Here is a tiny trained network, its code and every weight. The questions are about switching its units off for an input and a class, where a switched-off unit gives its printed mean instead of its output.

import numpy as np


def w(rows, s, z=0):
    codes = np.array(rows[::2]) - 128.0
    scale = np.full(codes.shape[1], s)
    scale[-1] = z or s
    return codes * scale


def norm(h):
    return h / np.sqrt((h * h).mean(-1, keepdims=True) + 1e-5)


def f(y):
    return np.maximum(y, 0)


def log_softmax(a):
    a = a - a.max(-1, keepdims=True)
    return a - np.log(np.exp(a).sum(-1, keepdims=True))


def net(x, mask):
    res = np.array(x, float).reshape(1, 2) / 4 @ E
    u = 0
    for l in range(4):
        y = f(norm(res) @ A[l][:, :-1].T + A[l][:, -1])
        res = res + np.where(mask[u : u + 8], y, B[l][:, -1]) @ B[l][:, :-1]
        u += 8
    return log_softmax(norm(res)[-1] @ U[:, :-1].T + U[:, -1])


A, B = {}, {}
E = w([
[127,99,65],'x0',
[174,255,93],'x1',
],0.0071)
A[0] = w([
[148,98,26,69],'0.n1',
[118,205,142,116],'0.n2',
[194,93,27,4],'0.n3',
[216,254,142,114],'0.n4',
[151,31,150,216],'0.n5',
[89,132,54,51],'0.n6',
[187,150,154,178],'0.n7',
[155,126,79,119],'0.n8',
],0.0095,0.0038)
B[0] = w([
[131,92,154,175],'0.n1',
[105,116,157,184],'0.n2',
[134,43,129,162],'0.n3',
[100,127,126,255],'0.n4',
[140,172,87,226],'0.n5',
[139,6,176,149],'0.n6',
[115,97,124,174],'0.n7',
[121,66,144,159],'0.n8',
],0.013,0.0073)
A[1] = w([
[197,15,179,197],'1.n1',
[135,148,139,69],'1.n2',
[123,103,130,129],'1.n3',
[164,80,147,111],'1.n4',
[180,160,140,250],'1.n5',
[254,102,112,218],'1.n6',
[147,133,175,65],'1.n7',
[137,93,128,199],'1.n8',
],0.015,0.0026)
B[1] = w([
[78,179,129,254],'1.n1',
[63,130,199,133],'1.n2',
[136,167,88,166],'1.n3',
[83,164,166,172],'1.n4',
[147,2,128,142],'1.n5',
[127,19,173,165],'1.n6',
[74,79,186,137],'1.n7',
[62,199,134,186],'1.n8',
],0.0078,0.0081)
A[2] = w([
[150,89,90,57],'2.n1',
[128,200,105,255],'2.n2',
[90,202,143,109],'2.n3',
[106,158,187,158],'2.n4',
[155,148,157,212],'2.n5',
[39,120,60,87],'2.n6',
[72,110,157,130],'2.n7',
[146,246,107,110],'2.n8',
],0.013,0.0027)
B[2] = w([
[152,125,62,138],'2.n1',
[150,197,66,170],'2.n2',
[253,95,182,189],'2.n3',
[215,59,65,181],'2.n4',
[81,29,189,134],'2.n5',
[101,215,163,245],'2.n6',
[50,108,96,213],'2.n7',
[160,209,119,153],'2.n8',
],0.0071,0.011)
A[3] = w([
[178,99,59,190],'3.n1',
[162,146,178,254],'3.n2',
[180,91,88,132],'3.n3',
[87,150,180,83],'3.n4',
[59,172,255,186],'3.n5',
[135,35,119,137],'3.n6',
[146,209,112,86],'3.n7',
[76,156,129,178],'3.n8',
],0.014,0.0029)
B[3] = w([
[133,76,204,155],'3.n1',
[43,147,86,164],'3.n2',
[229,116,118,146],'3.n3',
[115,104,154,180],'3.n4',
[124,86,117,255],'3.n5',
[69,169,120,180],'3.n6',
[121,178,184,202],'3.n7',
[247,145,135,215],'3.n8',
],0.011,0.0091)
U = w([
[173,235,170,154],'0',
[62,74,135,137],'1',
[179,47,174,139],'2',
[192,123,5,5],'3',
[190,124,16,7],'4',
],0.019,0.015)

Each question gives the input, the list of numbers given to net, and the class t.
The units are the neurons (one row each of A and B). Each row of codes is followed by its name. A weight is (code - 128) times the scale printed after its matrix; where a second scale follows, it is the last column's (A, B and U).
mask holds one flag per neuron, layer by layer. A switched-off neuron (its flag False) gives its mean, the last column of its row in B, instead of its output. The means were averaged over made-up inputs and are rounded, as every weight is.
A unit's drop is (log p(t) with every unit on - log p(t) with that unit switched off) / (log p(t) with every unit on - log p(t) with every unit switched off).
unit that matters most: the unit with the biggest drop
k most important neurons: the k neurons with the biggest drops, biggest first
top k neurons in layer l: the k neurons of layer l with the biggest drops, biggest first
drop when u is switched off: that unit's drop, to one decimal
input [7,-7], class 0: unit that matters most	0.n5
input [-1,2], class 2: 3 most important neurons	(0.n5, 0.n4, 1.n1)
input [-3,1], class 2: 3 most important neurons	(0.n5, 0.n4, 0.n7)
input [7,6], class 1: top 4 neurons in layer 0	(0.n3, 0.n6, 0.n8, 0.n1)
input [-1,0], class 2: top 4 neurons in layer 0	(0.n5, 0.n3, 0.n2, 0.n6)
input [3,-1], class 2: top 4 neurons in layer 3	(3.n8, 3.n2, 3.n6, 3.n5)
input [-2,-1], class 2: 3 most important neurons	(0.n4, 1.n5, 3.n1)
input [2,-3], class 2: top 2 neurons in layer 2	(2.n1, 2.n2)
input [3,3], class 2: 2 most important neurons	(0.n5, 3.n8)
input [6,-6], class 0: 2 most important neurons	(2.n6, 3.n8)
input [-7,5], class 1: 2 most important neurons	(0.n5, 0.n2)
input [-6,4], class 1: top 2 neurons in layer 1	(1.n1, 1.n3)
input [-7,-2], class 1: 2 most important neurons	(3.n6, 2.n6)
input [3,0], class 2: unit that matters most	3.n2
input [3,-3], class 2: 3 most important neurons	(0.n4, 1.n6, 0.n5)
input [-4,1], class 1: 2 most important neurons	(0.n5, 1.n1)
input [-5,1], class 1: 2 most important neurons	(0.n5, 1.n1)
input [0,-2], class 2: top 3 neurons in layer 1	(1.n1, 1.n5, 1.n8)
input [8,-8], class 0: top 4 neurons in layer 0	(0.n5, 0.n3, 0.n6, 0.n8)
input [-1,1], class 2: top neuron in layer 1	(1.n6)
input [-8,5], class 1: 2 most important neurons	(0.n5, 0.n2)
input [-2,-3], class 2: top 4 neurons in layer 1	(1.n5, 1.n1, 1.n8, 1.n4)
input [-6,-7], class 0: drop when 0.n5 is switched off	1.3
